Here is a tiny trained network, its code and every weight. The questions are about switching its units off for an input and a target symbol, where a switched-off unit gives its printed mean instead of its output.

import numpy as np


def w(rows, s, z=0):
    codes = np.array(rows[::2]) - 128.0
    scale = np.full(codes.shape[1], s)
    scale[-1] = z or s
    return codes * scale


def f(y):
    return np.maximum(y, 0)


def softmax(a):
    e = np.exp(a - a.max(-1, keepdims=True))
    return e / e.sum(-1, keepdims=True)


def log_softmax(a):
    a = a - a.max(-1, keepdims=True)
    return a - np.log(np.exp(a).sum(-1, keepdims=True))


def net(x, mask):
    ids = ['βγδεηθλμπσψω'.index(c) for c in x.split()]
    T = len(ids)
    res = E[ids] + P[:T]
    u = 0
    for l in range(2):
        q, k, v = (res @ M[l].T for M in (Q, K, V))
        z = softmax(np.where(np.tri(T) > 0, q @ k.T / 2**0.5, -1e9)) @ v
        res = res + np.where(mask[u], z, O[l][:, -1]) @ O[l][:, :-1]
        u += 1
        y = f(res @ A[l][:, :-1].T + A[l][:, -1])
        res = res + np.where(mask[u : u + 4], y, B[l][:, -1]) @ B[l][:, :-1]
        u += 4
    return log_softmax(res[-1] @ U[:, :-1].T + U[:, -1])


Q, K, V, O, A, B = {}, {}, {}, {}, {}, {}
E = w([
[192,153,144,29,163,93],'β',
[139,161,182,167,129,143],'γ',
[106,157,193,187,153,182],'δ',
[88,62,183,54,97,185],'ε',
[138,147,159,228,152,166],'η',
[172,106,91,153,142,178],'θ',
[159,185,136,42,132,132],'λ',
[99,210,139,175,12,199],'μ',
[225,70,36,203,113,170],'π',
[174,96,154,251,141,154],'σ',
[96,73,102,135,115,104],'ψ',
[175,117,203,166,37,149],'ω',
],0.02)
P = w([
[128,96,101,27,255,171],'0',
[94,196,115,112,182,70],'1',
[102,196,113,133,150,59],'2',
[96,199,120,153,127,47],'3',
[88,202,122,168,117,48],'4',
[80,210,121,178,115,53],'5',
],0.0097)
Q[0] = w([
[90,117,254,63,98,146],'L0H0',
[110,87,151,217,118,168],'L0H0',
],0.0071)
K[0] = w([
[156,113,239,107,20,145],'L0H0',
[159,135,97,185,85,2],'L0H0',
],0.0081)
V[0] = w([
[128,150,151,129,160,254],'L0H0',
[49,133,80,139,191,172],'L0H0',
],0.0087)
O[0] = w([
[99,155,112,1,89,6,127],'L0H0',
[96,239,47,211,115,221,247],'L0H0',
],0.0085,0.0016)
A[0] = w([
[176,135,248,1,198,132,251],'L0N0',
[80,33,158,105,49,102,212],'L0N1',
[9,43,100,28,97,50,236],'L0N2',
[193,160,105,165,162,168,220],'L0N3',
],0.0075,0.002)
B[0] = w([
[36,53,89,223,20,198,254],'L0N0',
[133,212,93,204,204,108,174],'L0N1',
[180,254,230,166,177,199,219],'L0N2',
[116,201,157,84,163,118,190],'L0N3',
],0.009,0.0073)
Q[1] = w([
[109,99,157,193,252,95],'L1H0',
[91,154,59,133,110,138],'L1H0',
],0.014)
K[1] = w([
[116,190,91,255,170,4],'L1H0',
[154,120,109,42,192,173],'L1H0',
],0.0091)
V[1] = w([
[2,57,193,115,149,143],'L1H0',
[117,149,157,154,51,107],'L1H0',
],0.0073)
O[1] = w([
[254,95,45,115,99,105,149],'L1H0',
[201,144,156,59,71,141,254],'L1H0',
],0.0085,0.001)
A[1] = w([
[59,142,216,134,138,115,49],'L1N0',
[196,157,137,85,247,117,170],'L1N1',
[104,155,194,116,64,121,3],'L1N2',
[218,83,92,84,148,144,78],'L1N3',
],0.011,0.0053)
B[1] = w([
[161,63,1,74,155,149,254],'L1N0',
[237,100,98,103,200,104,197],'L1N1',
[154,1,188,24,164,36,212],'L1N2',
[70,141,108,170,175,55,160],'L1N3',
],0.0089,0.0058)
U = w([
[186,57,24,138,97,135,2],'β',
[159,103,113,110,121,145,73],'γ',
[2,153,183,199,130,133,249],'δ',
[116,104,185,113,151,200,99],'ε',
[147,93,115,100,124,179,75],'η',
[108,32,92,107,147,126,42],'θ',
[125,83,130,101,139,135,84],'λ',
[118,75,112,100,141,125,78],'μ',
[142,58,127,72,165,139,74],'π',
[131,126,153,101,137,133,101],'σ',
[235,89,96,103,206,170,173],'ψ',
[152,33,196,134,144,149,155],'ω',
],0.0093,0.0066)

Each question gives the input, a string of symbols that net reads in full, and the target symbol t.
The units are the heads (2 rows each of Q, K, V and O) and the neurons (one row each of A and B). Each row of codes is followed by its name. A weight is (code - 128) times the scale printed after its matrix; where a second scale follows, it is the last column's (O, A, B and U).
mask holds one flag per unit, layer by layer, with each layer's heads first. A switched-off unit (its flag False) gives its mean, the last column of its rows in O or B, instead of its output. The means were averaged over made-up inputs and are rounded, as every weight is.
A unit's drop is (log p(t) with every unit on - log p(t) with that unit switched off) / (log p(t) with every unit on - log p(t) with every unit switched off).
The circuit of an input: a set's keep is (log p(t) with only the set's units on - log p(t) with every unit switched off) / (log p(t) with every unit on - log p(t) with every unit switched off). Starting from all 10 units, units are removed one at a time, each time the one whose removal leaves the highest keep (on an exact tie, the one counted first), for as long as the keep stays at least 0.8.
units of the circuit, in order: the units of the circuit, biggest drop first
k most important neurons: the k neurons with the biggest drops, biggest first
top k neurons in layer l: the k neurons of layer l with the biggest drops, biggest first
drop of u: that unit's drop, to one decimal
input δ ψ ψ ψ ω, target ω: units of the circuit, in order => L0H0
input ω β ω β, target ω: 4 most important neurons => L0N0, L0N2, L1N2, L1N0
input π ψ μ, target θ: 2 most important neurons => L1N0, L1N2
input β ψ ψ, target δ: units of the circuit, in order => L1N0, L1N2
input ψ δ θ δ ψ θ, target δ: 3 most important neurons => L0N2, L1N0, L1N2
input ω θ ω γ, target ω: 3 most important neurons => L0N0, L1N2, L1N0
input δ ψ π θ π, target δ: units of the circuit, in order => L1H0, L0N0
input ψ θ ψ ε, target ψ: 4 most important neurons => L1N0, L0N2, L0N1, L1N2
input ψ ε ψ θ λ, target δ: 2 most important neurons => L0N1, L0N0
input ω θ μ δ β β, target ω: units of the circuit, in order => L0N0, L0H0, L1N2, L0N2
input π ψ ψ ψ β λ, target θ: 3 most important neurons => L1N0, L0N0, L1N2
input β π π ψ, target ψ: units of the circuit, in order => L0N0, L0N2, L1N1
input θ ψ β δ, target ψ: 2 most important neurons => L0N0, L1N0
input π ψ θ δ, target ψ: units of the circuit, in order => L1N0
input ψ ψ ψ ω, target ω: 3 most important neurons => L1N2, L1N0, L0N0
input ω θ ψ, target ψ: 4 most important neurons => L0N0, L0N2, L1N1, L1N0
input ψ ψ σ, target ψ: drop of L1N1 => 0.4
input π β μ β, target θ: drop of L1N0 => 0.9
input μ ψ β, target π: drop of L1N2 => 1.2
input π ψ π, target δ: top neuron in layer 1 => L1N2
input μ β β, target π: top 2 neurons in layer 1 => L1N2, L1N0
